Below is a small trained network, with its code and all its weights. Each question gives an input and a class and asks what happens when units are switched off, that is, made to give their printed mean instead of their output.

import numpy as np


def w(rows, s, z=0):
    codes = np.array(rows[::2]) - 128.0
    scale = np.full(codes.shape[1], s)
    scale[-1] = z or s
    return codes * scale


def f(y):
    return y / 2 * (1 + np.tanh(0.7978845608 * (y + 0.044715 * y**3)))


def log_softmax(a):
    a = a - a.max(-1, keepdims=True)
    return a - np.log(np.exp(a).sum(-1, keepdims=True))


def net(x, mask):
    res = np.array(x, float).reshape(1, 3) / 4 @ E
    y = f(res @ A[0][:, :-1].T + A[0][:, -1])
    res = res + np.where(mask, y, B[0][:, -1]) @ B[0][:, :-1]
    return log_softmax(res[-1] @ U[:, :-1].T + U[:, -1])


A, B = {}, {}
E = w([
[52,100,50,123,172,80,35,50,70,176],'x0',
[75,115,194,49,63,120,192,7,59,93],'x1',
[109,210,33,12,71,174,138,156,171,187],'x2',
],0.012)
A[0] = w([
[107,131,150,137,147,131,188,150,114,89,135],'N1',
[69,164,98,122,114,115,157,107,99,125,34],'N2',
[116,51,109,76,79,128,104,124,129,168,58],'N3',
[127,64,144,199,185,109,100,108,134,77,18],'N4',
[87,130,98,107,102,104,176,78,115,109,208],'N5',
[113,106,149,125,159,108,120,86,114,148,69],'N6',
[154,97,144,134,113,153,145,124,155,132,77],'N7',
[97,152,42,96,164,138,76,163,134,169,137],'N8',
[129,179,98,93,74,158,154,127,131,154,2],'N9',
[142,180,175,174,91,154,178,118,74,117,161],'N10',
[131,157,67,121,139,129,110,155,137,158,87],'N11',
[97,190,120,131,133,124,88,130,183,133,149],'N12',
[174,135,106,163,178,149,96,178,146,141,243],'N13',
[93,98,116,128,167,120,107,75,122,145,22],'N14',
[127,131,11,127,128,114,65,170,156,201,136],'N15',
[109,95,152,141,103,97,147,129,130,98,155],'N16',
[70,122,105,134,140,57,71,88,94,166,192],'N17',
[192,145,124,137,96,152,175,147,174,151,35],'N18',
[107,131,159,152,132,146,110,194,103,126,84],'N19',
[157,96,188,157,121,147,153,93,118,80,178],'N20',
[176,135,146,134,64,132,172,177,176,73,232],'N21',
[165,159,158,125,118,179,208,177,200,90,88],'N22',
[157,87,175,115,114,73,124,135,95,73,165],'N23',
[97,199,89,34,100,184,162,145,155,185,105],'N24',
[157,108,180,130,146,166,176,147,93,97,127],'N25',
[105,132,136,85,80,135,115,89,93,72,27],'N26',
[184,148,109,191,169,102,110,182,170,157,141],'N27',
[139,49,174,206,175,73,124,131,94,116,159],'N28',
[139,127,89,237,156,169,99,181,195,134,123],'N29',
[155,85,203,142,87,153,163,130,136,91,165],'N30',
[70,119,105,150,122,79,94,106,64,170,45],'N31',
[145,159,152,125,70,112,124,167,186,85,55],'N32',
[140,96,113,139,117,96,167,110,158,168,112],'N33',
[198,110,110,180,154,123,85,190,162,122,47],'N34',
[115,148,123,114,153,123,102,135,141,157,144],'N35',
[127,138,63,129,180,142,114,147,109,95,121],'N36',
],0.011,0.0073)
B[0] = w([
[148,179,81,192,161,104,143,114,174,126,163],'N1',
[100,135,92,118,49,101,94,172,116,165,152],'N2',
[113,137,153,140,85,81,104,167,181,198,152],'N3',
[36,86,101,65,6,65,63,167,110,188,196],'N4',
[179,123,135,129,189,163,175,44,110,99,205],'N5',
[172,104,103,132,157,151,193,77,111,96,155],'N6',
[100,135,153,135,105,127,79,167,185,160,140],'N7',
[173,196,178,217,118,45,134,162,204,153,226],'N8',
[190,44,196,77,213,245,238,3,13,6,171],'N9',
[167,173,92,177,168,88,106,148,175,120,188],'N10',
[139,208,137,186,101,102,117,161,181,176,177],'N11',
[148,176,113,133,110,101,125,144,136,124,168],'N12',
[29,73,103,42,6,133,57,125,86,195,230],'N13',
[217,56,165,80,226,183,198,69,65,53,165],'N14',
[200,211,162,211,110,53,134,163,225,146,249],'N15',
[138,159,107,193,164,103,149,151,176,113,164],'N16',
[35,103,111,79,89,151,85,151,110,167,240],'N17',
[111,121,83,127,63,50,98,191,142,180,168],'N18',
[127,91,161,70,126,141,168,107,87,106,144],'N19',
[179,214,90,172,181,110,156,166,201,146,206],'N20',
[131,49,124,35,182,170,128,38,62,47,234],'N21',
[48,24,111,74,77,128,80,116,47,134,221],'N22',
[144,192,111,206,157,118,165,129,150,113,188],'N23',
[56,30,118,16,78,171,140,77,66,144,242],'N24',
[185,153,123,197,180,56,164,185,194,133,183],'N25',
[45,76,83,41,33,123,32,160,42,178,171],'N26',
[99,37,173,69,132,156,114,70,83,71,220],'N27',
[63,26,168,4,130,222,82,95,59,102,239],'N28',
[116,40,121,43,153,187,166,70,71,86,231],'N29',
[214,187,112,195,149,91,140,166,201,126,210],'N30',
[158,6,144,67,135,205,130,67,37,108,192],'N31',
[68,53,119,94,71,105,88,131,138,149,165],'N32',
[148,127,132,135,124,139,104,122,100,152,125],'N33',
[168,149,205,118,183,159,130,27,93,57,201],'N34',
[146,167,69,159,125,107,145,146,173,143,159],'N35',
[143,161,110,156,158,100,122,165,166,147,167],'N36',
],0.007,0.017)
U = w([
[161,106,127,110,202,155,171,69,103,30,182],'0',
[44,111,82,99,55,86,83,155,117,164,26],'1',
[204,249,115,226,148,16,146,209,211,138,253],'2',
],0.012,0.0031)

Each question gives the input, the list of numbers given to net, and the class t.
The units are the neurons (one row each of A and B). Each row of codes is followed by its name. A weight is (code - 128) times the scale printed after its matrix; where a second scale follows, it is the last column's (A, B and U).
mask holds one flag per neuron, in row order. A switched-off neuron (its flag False) gives its mean, the last column of its row in B, instead of its output. The means were averaged over made-up inputs and are rounded, as every weight is.
A unit's drop is (log p(t) with every unit on - log p(t) with that unit switched off) / (log p(t) with every unit on - log p(t) with every unit switched off).
The circuit of an input: a set's keep is (log p(t) with only the set's units on - log p(t) with every unit switched off) / (log p(t) with every unit on - log p(t) with every unit switched off). Starting from the 12 units with the biggest drops (on a tie, the unit counted first), units are removed one at a time, each time the one whose removal leaves the highest keep (on an exact tie, the one counted first), for as long as the keep stays at least 0.8.
circuit, biggest first: the units of the circuit, biggest drop first
most important unit: the unit with the biggest drop
k most important neurons: the k neurons with the biggest drops, biggest first
drop when u is switched off: that unit's drop, to one decimal
input [-8,1,-7], class 2: circuit, biggest first : (N30 N20)
input [7,-8,-8], class 1: most important unit : N4
input [6,-7,-8], class 1: 3 most important neurons : (N4 N13 N17)
input [5,5,-1], class 0: 4 most important neurons : (N14 N13 N5 N4)
input [6,1,-1], class 0: 4 most important neurons : (N13 N14 N31 N22)
input [6,5,-1], class 0: 2 most important neurons : (N14 N5)
input [0,7,4], class 0: 4 most important neurons : (N9 N5 N13 N4)
input [0,8,5], class 0: 3 most important neurons : (N9 N5 N13)
input [-6,-3,1], class 1: 2 most important neurons : (N18 N22)
input [4,4,0], class 0: 3 most important neurons : (N13 N4 N5)
input [5,0,-8], class 1: 3 most important neurons : (N4 N17 N21)
input [-1,-8,-1], class 0: 2 most important neurons : (N34 N29)
input [4,-5,5], class 2: drop when N15 is switched off : 0.3
input [7,-3,7], class 2: most important unit : N15
input [-1,2,6], class 0: drop when N9 is switched off : 1.8
input [-2,5,5], class 0: drop when N9 is switched off : 1.7
